Below is a small trained network, with its code and all its weights. Each question gives an input and a target symbol and asks what happens when units are switched off, that is, made to give their printed mean instead of their output.

import numpy as np


def w(rows, s, z=0):
    codes = np.array(rows[::2]) - 128.0
    scale = np.full(codes.shape[1], s)
    scale[-1] = z or s
    return codes * scale


def f(y):
    return np.maximum(y, 0)


def softmax(a):
    e = np.exp(a - a.max(-1, keepdims=True))
    return e / e.sum(-1, keepdims=True)


def log_softmax(a):
    a = a - a.max(-1, keepdims=True)
    return a - np.log(np.exp(a).sum(-1, keepdims=True))


def net(x, mask):
    ids = ['αβγδζηθμξπσψω'.index(c) for c in x.split()]
    T = len(ids)
    res = E[ids] + P[:T]
    r = res
    for j in range(3):
        rows = slice(3 * j, 3 * j + 3)
        q, k, v = (r @ M[0][rows].T for M in (Q, K, V))
        z = softmax(np.where(np.tri(T) > 0, q @ k.T / 3**0.5, -1e9)) @ v
        o = O[0][rows]
        res = res + np.where(mask[j], z, o[:, -1]) @ o[:, :-1]
    y = f(res @ A[0][:, :-1].T + A[0][:, -1])
    res = res + np.where(mask[3:27], y, B[0][:, -1]) @ B[0][:, :-1]
    return log_softmax(res[-1] @ U[:, :-1].T + U[:, -1])


Q, K, V, O, A, B = {}, {}, {}, {}, {}, {}
E = w([
[144,92,157],'α',
[143,89,147],'β',
[128,64,99],'γ',
[114,67,186],'δ',
[200,225,229],'ζ',
[167,196,123],'η',
[134,70,101],'θ',
[158,168,252],'μ',
[116,34,131],'ξ',
[113,124,2],'π',
[137,142,56],'σ',
[131,65,101],'ψ',
[117,25,74],'ω',
],0.0083)
P = w([
[167,122,122],'0',
[97,67,144],'1',
[89,170,132],'2',
[222,170,89],'3',
[7,170,155],'4',
[192,46,249],'5',
],0.017)
Q[0] = w([
[172,115,93],'h0',
[118,98,152],'h0',
[187,50,180],'h0',
[181,2,142],'h1',
[84,173,185],'h1',
[201,222,67],'h1',
[107,191,154],'h2',
[88,151,71],'h2',
[119,130,150],'h2',
],0.013)
K[0] = w([
[171,37,137],'h0',
[180,194,81],'h0',
[248,92,80],'h0',
[224,47,99],'h1',
[111,229,80],'h1',
[39,45,158],'h1',
[70,72,127],'h2',
[42,170,102],'h2',
[118,116,171],'h2',
],0.011)
V[0] = w([
[159,178,109],'h0',
[128,215,203],'h0',
[54,109,171],'h0',
[112,44,72],'h1',
[166,153,249],'h1',
[133,91,225],'h1',
[132,183,94],'h2',
[109,145,82],'h2',
[178,153,176],'h2',
],0.013)
O[0] = w([
[82,190,78,163],'h0',
[154,127,49,107],'h0',
[157,69,128,45],'h0',
[129,140,199,103],'h1',
[176,17,51,159],'h1',
[183,2,135,99],'h1',
[59,211,141,2],'h2',
[126,161,150,18],'h2',
[87,92,107,212],'h2',
],0.0096,0.0026)
A[0] = w([
[166,87,254,66],'n0',
[150,166,45,200],'n1',
[220,178,68,195],'n2',
[151,154,174,166],'n3',
[98,227,44,111],'n4',
[102,225,48,122],'n5',
[67,135,99,82],'n6',
[72,196,216,147],'n7',
[131,113,205,61],'n8',
[68,159,188,130],'n9',
[9,86,112,189],'n10',
[116,158,157,254],'n11',
[161,57,68,73],'n12',
[139,26,119,96],'n13',
[166,172,125,215],'n14',
[208,179,118,133],'n15',
[152,155,61,205],'n16',
[197,32,29,52],'n17',
[78,61,96,147],'n18',
[154,55,137,109],'n19',
[199,159,130,105],'n20',
[202,89,178,160],'n21',
[154,150,91,179],'n22',
[50,237,128,72],'n23',
],0.0084,0.0072)
B[0] = w([
[88,140,214,238],'n0',
[79,91,153,228],'n1',
[111,111,86,222],'n2',
[77,103,129,194],'n3',
[135,110,203,206],'n4',
[127,105,198,207],'n5',
[151,140,173,146],'n6',
[126,226,118,231],'n7',
[96,141,148,172],'n8',
[151,177,113,195],'n9',
[114,138,49,224],'n10',
[66,93,49,254],'n11',
[134,187,128,208],'n12',
[170,142,138,234],'n13',
[97,118,77,208],'n14',
[93,125,50,169],'n15',
[96,84,128,220],'n16',
[141,255,124,251],'n17',
[148,130,91,212],'n18',
[199,116,164,213],'n19',
[126,153,96,151],'n20',
[124,95,149,247],'n21',
[78,97,78,185],'n22',
[244,140,77,201],'n23',
],0.0086,0.007)
U = w([
[196,92,121,211],'α',
[172,88,125,181],'β',
[105,140,157,173],'γ',
[255,146,189,80],'δ',
[168,150,21,2],'ζ',
[62,65,36,197],'η',
[111,140,143,136],'θ',
[228,141,75,139],'μ',
[132,41,221,103],'ξ',
[136,216,118,80],'π',
[110,178,90,123],'σ',
[98,135,155,129],'ψ',
[50,177,199,9],'ω',
],0.0092,0.0063)

Each question gives the input, a string of symbols that net reads in full, and the target symbol t.
The units are the heads (3 rows each of Q, K, V and O) and the neurons (one row each of A and B). Each row of codes is followed by its name. A weight is (code - 128) times the scale printed after its matrix; where a second scale follows, it is the last column's (O, A, B and U).
mask holds one flag per unit, heads first, then neurons. A switched-off unit (its flag False) gives its mean, the last column of its rows in O or B, instead of its output. The means were averaged over made-up inputs and are rounded, as every weight is.
A unit's drop is (log p(t) with every unit on - log p(t) with that unit switched off) / (log p(t) with every unit on - log p(t) with every unit switched off).
The circuit of an input: a set's keep is (log p(t) with only the set's units on - log p(t) with every unit switched off) / (log p(t) with every unit on - log p(t) with every unit switched off). Starting from the 12 units with the biggest drops (on a tie, the unit counted first), units are removed one at a time, each time the one whose removal leaves the highest keep (on an exact tie, the one counted first), for as long as the keep stays at least 0.8.
circuit, biggest first: the units of the circuit, biggest drop first
unit that matters most: the unit with the biggest drop
top k neurons: the k neurons with the biggest drops, biggest first
which heads matter: for each layer, one digit per head in row order, 1 if its drop is at least 0.15 and else 0, layers parted by /
drop of u: that unit's drop, to one decimal
input η η δ ω ξ η, target ω: circuit, biggest first -> (h1; h0)
input η η α μ δ, target μ: which heads matter -> 110
input σ ω β η β, target η: which heads matter -> 110
input η ξ η β, target ξ: circuit, biggest first -> (h1; h0; n0)
input ξ ω ω, target ω: which heads matter -> 110
input ξ ξ π ξ α, target π: circuit, biggest first -> (h1; n23)
input η ζ σ ξ, target ζ: circuit, biggest first -> (h1; n17; n2)
input δ π η θ, target π: circuit, biggest first -> (h1; n7)
input η η ζ, target ζ: top 2 neurons -> (n17; n12)
input η θ ζ, target ζ: circuit, biggest first -> (h1; n17; h0)
input β μ η ζ σ η, target ζ: unit that matters most -> h0
input η η δ δ ξ η, target δ: which heads matter -> 011
input η δ θ η, target δ: circuit, biggest first -> (h1; h0; n19)
input η η π, target π: which heads matter -> 011
input ω ω η θ, target ω: which heads matter -> 110
input ξ ω σ ω, target ω: top neuron -> (n0)
input π β ω, target π: top 3 neurons -> (n7; n23; n9)
input δ η ω θ, target η: which heads matter -> 001
input ζ ζ ξ, target ζ: which heads matter -> 010
input η β ψ π δ α, target π: top 2 neurons -> (n23; n7)
input ξ ξ ξ, target ξ: top neuron -> (n17)
input η γ η μ η α, target μ: drop of h1 -> 0.3
input ξ γ μ ω ξ, target μ: drop of h1 -> 0.4
input η η δ π π ξ, target π: drop of h1 -> 1.2
input μ η ω γ, target η: drop of n5 -> 0.0
